Below are the code and all the weights of a small trained network. Each question names an input and a class and asks about switching units off, where a switched-off unit gives its printed mean instead of its output.

import numpy as np


def w(rows, s, z=0):
    codes = np.array(rows[::2]) - 128.0
    scale = np.full(codes.shape[1], s)
    scale[-1] = z or s
    return codes * scale


def f(y):
    return np.maximum(y, 0)


def log_softmax(a):
    a = a - a.max(-1, keepdims=True)
    return a - np.log(np.exp(a).sum(-1, keepdims=True))


def net(x, mask):
    res = np.array(x, float).reshape(1, 7) / 4 @ E
    y = f(res @ A[0][:, :-1].T + A[0][:, -1])
    res = res + np.where(mask, y, B[0][:, -1]) @ B[0][:, :-1]
    return log_softmax(res[-1] @ U[:, :-1].T + U[:, -1])


A, B = {}, {}
E = w([
[163,135,223,110,65,74],'x0',
[44,186,176,146,186,97],'x1',
[125,135,126,125,123,128],'x2',
[127,143,189,95,127,252],'x3',
[127,133,125,116,127,125],'x4',
[40,13,137,97,87,107],'x5',
[129,115,137,162,127,134],'x6',
],0.012)
A[0] = w([
[84,148,10,152,178,150,54],'n1',
[70,142,80,121,193,143,2],'n2',
[41,163,105,169,221,118,44],'n3',
[67,67,180,77,97,105,101],'n4',
[218,97,59,147,104,135,115],'n5',
[186,206,103,170,189,117,114],'n6',
[152,129,134,131,106,38,94],'n7',
[45,73,140,118,123,133,132],'n8',
[142,114,40,137,119,164,97],'n9',
[140,189,96,169,161,138,141],'n10',
[188,168,180,130,122,109,143],'n11',
[47,168,148,164,189,98,27],'n12',
[122,120,34,157,167,77,92],'n13',
[193,105,131,120,36,120,101],'n14',
[57,63,92,109,126,115,92],'n15',
[110,139,63,156,139,90,91],'n16',
[124,142,212,86,121,211,143],'n17',
[142,138,154,109,93,74,141],'n18',
[121,133,100,169,111,65,22],'n19',
[102,158,221,119,157,78,96],'n20',
[155,124,143,139,110,52,117],'n21',
],0.012,0.0032)
B[0] = w([
[86,149,156,201,2,135,238],'n1',
[109,127,165,123,81,139,189],'n2',
[130,43,209,95,102,127,223],'n3',
[214,180,69,169,124,102,233],'n4',
[128,53,135,38,133,87,237],'n5',
[193,168,92,134,168,58,245],'n6',
[85,166,95,154,167,204,201],'n7',
[162,166,77,189,132,83,217],'n8',
[92,102,208,67,48,137,209],'n9',
[177,148,89,160,120,65,212],'n10',
[183,156,100,187,63,111,199],'n11',
[132,75,150,53,171,96,205],'n12',
[70,152,119,132,188,203,230],'n13',
[118,54,188,81,85,119,223],'n14',
[217,165,75,159,135,39,219],'n15',
[67,154,82,129,171,186,197],'n16',
[55,120,38,171,234,196,230],'n17',
[62,150,138,183,116,156,187],'n18',
[144,102,98,97,192,153,183],'n19',
[72,66,228,31,53,91,200],'n20',
[48,144,106,141,137,242,194],'n21',
],0.0085,0.012)
U = w([
[228,169,89,171,139,47,79],'0',
[82,137,99,148,196,247,86],'1',
[142,51,214,34,100,90,87],'2',
[116,142,188,168,47,170,254],'3',
],0.011,0.0064)

Each question gives the input, the list of numbers given to net, and the class t.
The units are the neurons (one row each of A and B). Each row of codes is followed by its name. A weight is (code - 128) times the scale printed after its matrix; where a second scale follows, it is the last column's (A, B and U).
mask holds one flag per neuron, in row order. A switched-off neuron (its flag False) gives its mean, the last column of its row in B, instead of its output. The means were averaged over made-up inputs and are rounded, as every weight is.
A unit's drop is (log p(t) with every unit on - log p(t) with that unit switched off) / (log p(t) with every unit on - log p(t) with every unit switched off).
The circuit of an input: a set's keep is (log p(t) with only the set's units on - log p(t) with every unit switched off) / (log p(t) with every unit on - log p(t) with every unit switched off). Starting from the 12 units with the biggest drops (on a tie, the unit counted first), units are removed one at a time, each time the one whose removal leaves the highest keep (on an exact tie, the one counted first), for as long as the keep stays at least 0.8.
circuit, biggest first: the units of the circuit, biggest drop first
unit that matters most: the unit with the biggest drop
top k neurons: the k neurons with the biggest drops, biggest first
drop of u: that unit's drop, to one decimal
input [5,7,-2,8,-5,2,4], class 1: circuit, biggest first => (n17)
input [-6,-3,1,-4,-1,1,6], class 3: top 3 neurons => (n1, n17, n9)
input [6,-5,-5,-7,4,-5,-3], class 1: top 2 neurons => (n21, n7)
input [4,-7,-8,8,-5,-8,-1], class 0: top 2 neurons => (n11, n6)
input [-1,6,6,5,6,-2,-8], class 2: top 3 neurons => (n20, n3, n13)
input [-7,-5,7,-8,6,3,-2], class 1: top 2 neurons => (n13, n16)
input [4,7,-1,5,-4,7,6], class 0: top 2 neurons => (n4, n8)
input [-1,-1,0,5,-1,-5,4], class 0: top 3 neurons => (n13, n6, n21)
input [2,-4,-5,8,-4,-8,-4], class 0: top 3 neurons => (n11, n6, n13)
input [-8,4,1,-3,5,6,-3], class 3: top 2 neurons => (n1, n3)
input [-4,6,1,3,1,5,1], class 2: top 2 neurons => (n3, n12)
input [-4,2,-7,1,8,-6,-3], class 0: top 2 neurons => (n6, n10)
input [-4,-1,2,3,-4,5,6], class 0: drop of n15 => 0.1
input [8,-6,-2,-1,-7,-6,-6], class 3: drop of n14 => 0.4
input [-1,-8,4,0,-6,8,8], class 0: drop of n15 => 1.0
input [5,-8,0,8,-6,6,-3], class 1: unit that matters most => n17
